Look-ups in named tables: a row name and a column name give one cell, copied from the table.

Did =
,Vofemoz,Gokogag,Guse
Dogarut,-95,-164,-95
Depopi,-344,-771,-344
Pigan,-62,699,-62
Lemidab,-67,-185,-67
Saker,-131,-402,-131
Tun,-281,-317,-281
Pamuvok,-142,-451,-142
Zur,-59,369,-59
Fim,-142,-158,-142
Tomit,8,-322,8
Nuvolog,-433,-754,-433
Rap,72,64,72
Rogekik,52,-650,52
Luda,13,457,13

Tomit, Gokogag -> -322
Saker, Vofemoz -> -131
Tun, Vofemoz -> -281
Lemidab, Vofemoz -> -67
Fim, Guse -> -142
Pamuvok, Guse -> -142
Fim, Vofemoz -> -142
Depopi, Gokogag -> -771
Pigan, Guse -> -62
Fim, Gokogag -> -158
Dogarut, Gokogag -> -164
Depopi, Vofemoz -> -344
Zur, Gokogag -> 369
Tun, Guse -> -281

Nibot
fields: Zerib, Kub, Nas, Lidimi, Ninipid, Ruge
Gud: [3.5, 5.1, 6.0, 3.3, 3.9, 5.1]
Sem: [4.6, 3.6, 4.8, 5.0, 4.0, 4.6]
Pab: [2.2, 7.3, 3.9, 3.0, 4.3, 5.7]
Vak: [5.5, 2.8, 6.1, 5.2, 3.6, 4.9]
Vokoz: [4.2, 4.8, 6.6, 3.5, 4.2, 4.6]
Raposus: [4.3, 4.1, 4.0, 4.7, 4.5, 4.2]
Nobevi: [3.2, 3.8, 3.6, 4.0, 3.3, 4.3]
Zifiv: [4.7, 3.5, 5.1, 4.8, 3.9, 3.9]
Lilal: [6.4, 2.5, 7.9, 5.1, 6.0, 2.6]
Nafav: [1.8, 5.5, 4.9, 6.4, 5.2, 3.4]

What is the Ruge of Gud in Nibot? 5.1
What is the Zerib of Raposus in Nibot? 4.3
What is the Nas of Pab in Nibot? 3.9
What is the Nas of Nobevi in Nibot? 3.6
What is the Nas of Raposus in Nibot? 4.0
What is the Nas of Sem in Nibot? 4.8
What is the Lidimi of Gud in Nibot? 3.3
What is the Lidimi of Zifiv in Nibot? 4.8
What is the Zerib of Nobevi in Nibot? 3.2

Daz:
columns: Fesamap, Sogiv, Fuze
Tur: [52178, 37928, 94273]
Zinif: [18978, 48359, 89773]
Bezudav: [72315, 76858, 25111]

Fuze of Tur is 94273
Sogiv of Tur is 37928
Fesamap of Bezudav is 72315
Fuze of Zinif is 89773
Fuze of Bezudav is 25111
Sogiv of Zinif is 48359
Fesamap of Zinif is 18978
Sogiv of Bezudav is 76858
Fesamap of Tur is 52178

Vilug:
|  | Zuriv | Pila | Gir | Tuz | Govori |
|---|---|---|---|---|---|
| Kes | 407 | 487 | 550 | 508 | 279 |
| Famuku | 506 | 221 | 733 | 412 | 374 |
| Pav | 426 | 223 | 738 | 515 | 961 |
| Kov | 439 | 370 | 455 | 501 | 344 |
| Lete | 533 | 322 | 335 | 554 | 520 |
| Gopugof | 463 | 650 | 418 | 763 | 338 |
| Siz | 363 | 295 | 833 | 647 | 341 |
| Sakebe | 348 | 549 | 530 | 706 | 201 |
| Vene | 348 | 218 | 225 | 546 | 854 |

What is the Govori of Siz in Vilug?
341
What is the Zuriv of Famuku in Vilug?
506
What is the Zuriv of Vene in Vilug?
348
What is the Govori of Sakebe in Vilug?
201
What is the Pila of Siz in Vilug?
295
What is the Zuriv of Gopugof in Vilug?
463
What is the Gir of Kov in Vilug?
455
What is the Tuz of Kov in Vilug?
501
What is the Zuriv of Siz in Vilug?
363
What is the Tuz of Sakebe in Vilug?
706
What is the Govori of Vene in Vilug?
854
What is the Govori of Gopugof in Vilug?
338
What is the Pila of Lete in Vilug?
322
What is the Tuz of Vene in Vilug?
546
What is the Zuriv of Sakebe in Vilug?
348
What is the Gir of Famuku in Vilug?
733
Row with the largest Pila: Gopugof

Table Domuz
,Bof,Bup,Bodu
Finokop,170,101,109
Lema,165,88,96
Zuse,126,122,99
Zav,136,110,119
Kivasa,221,55,47
Mif,222,59,91
Ruvu,35,136,147
Fumute,156,43,140
Lom,153,69,91
Basaro,111,87,155
Vepul,138,93,38

What is the Bof of Vepul in Domuz? 138
What is the Bof of Mif in Domuz? 222
What is the Bof of Finokop in Domuz? 170
What is the Bodu of Ruvu in Domuz? 147
What is the Bup of Vepul in Domuz? 93
What is the Bup of Lema in Domuz? 88
What is the Bup of Ruvu in Domuz? 136
What is the Bof of Fumute in Domuz? 156
What is the Bodu of Zav in Domuz? 119
What is the Bodu of Vepul in Domuz? 38
What is the Bof of Zuse in Domuz? 126
What is the Bup of Fumute in Domuz? 43

Lok
        Pof  Fav  Rirages
Govobe  233  134       83
Sukov    42  138      131
Pif     158  131      135
Pozagi  190  177      173
Pek     109  129       95
Fabege  136  127      118
Luf      66   40      144

What is the Rirages of Fabege in Lok? 118
What is the Fav of Luf in Lok? 40
What is the Rirages of Pozagi in Lok? 173
What is the Pof of Pek in Lok? 109
What is the Pof of Pif in Lok? 158
What is the Pof of Luf in Lok? 66
What is the Fav of Pozagi in Lok? 177
What is the Fav of Govobe in Lok? 134
What is the Rirages of Govobe in Lok? 83
What is the Rirages of Sukov in Lok? 131
What is the Pof of Sukov in Lok? 42
What is the Pof of Govobe in Lok? 233
What is the Pof of Pozagi in Lok? 190
What is the Rirages of Pek in Lok? 95
What is the Fav of Fabege in Lok? 127
Which row has the largest Rirages? Pozagi

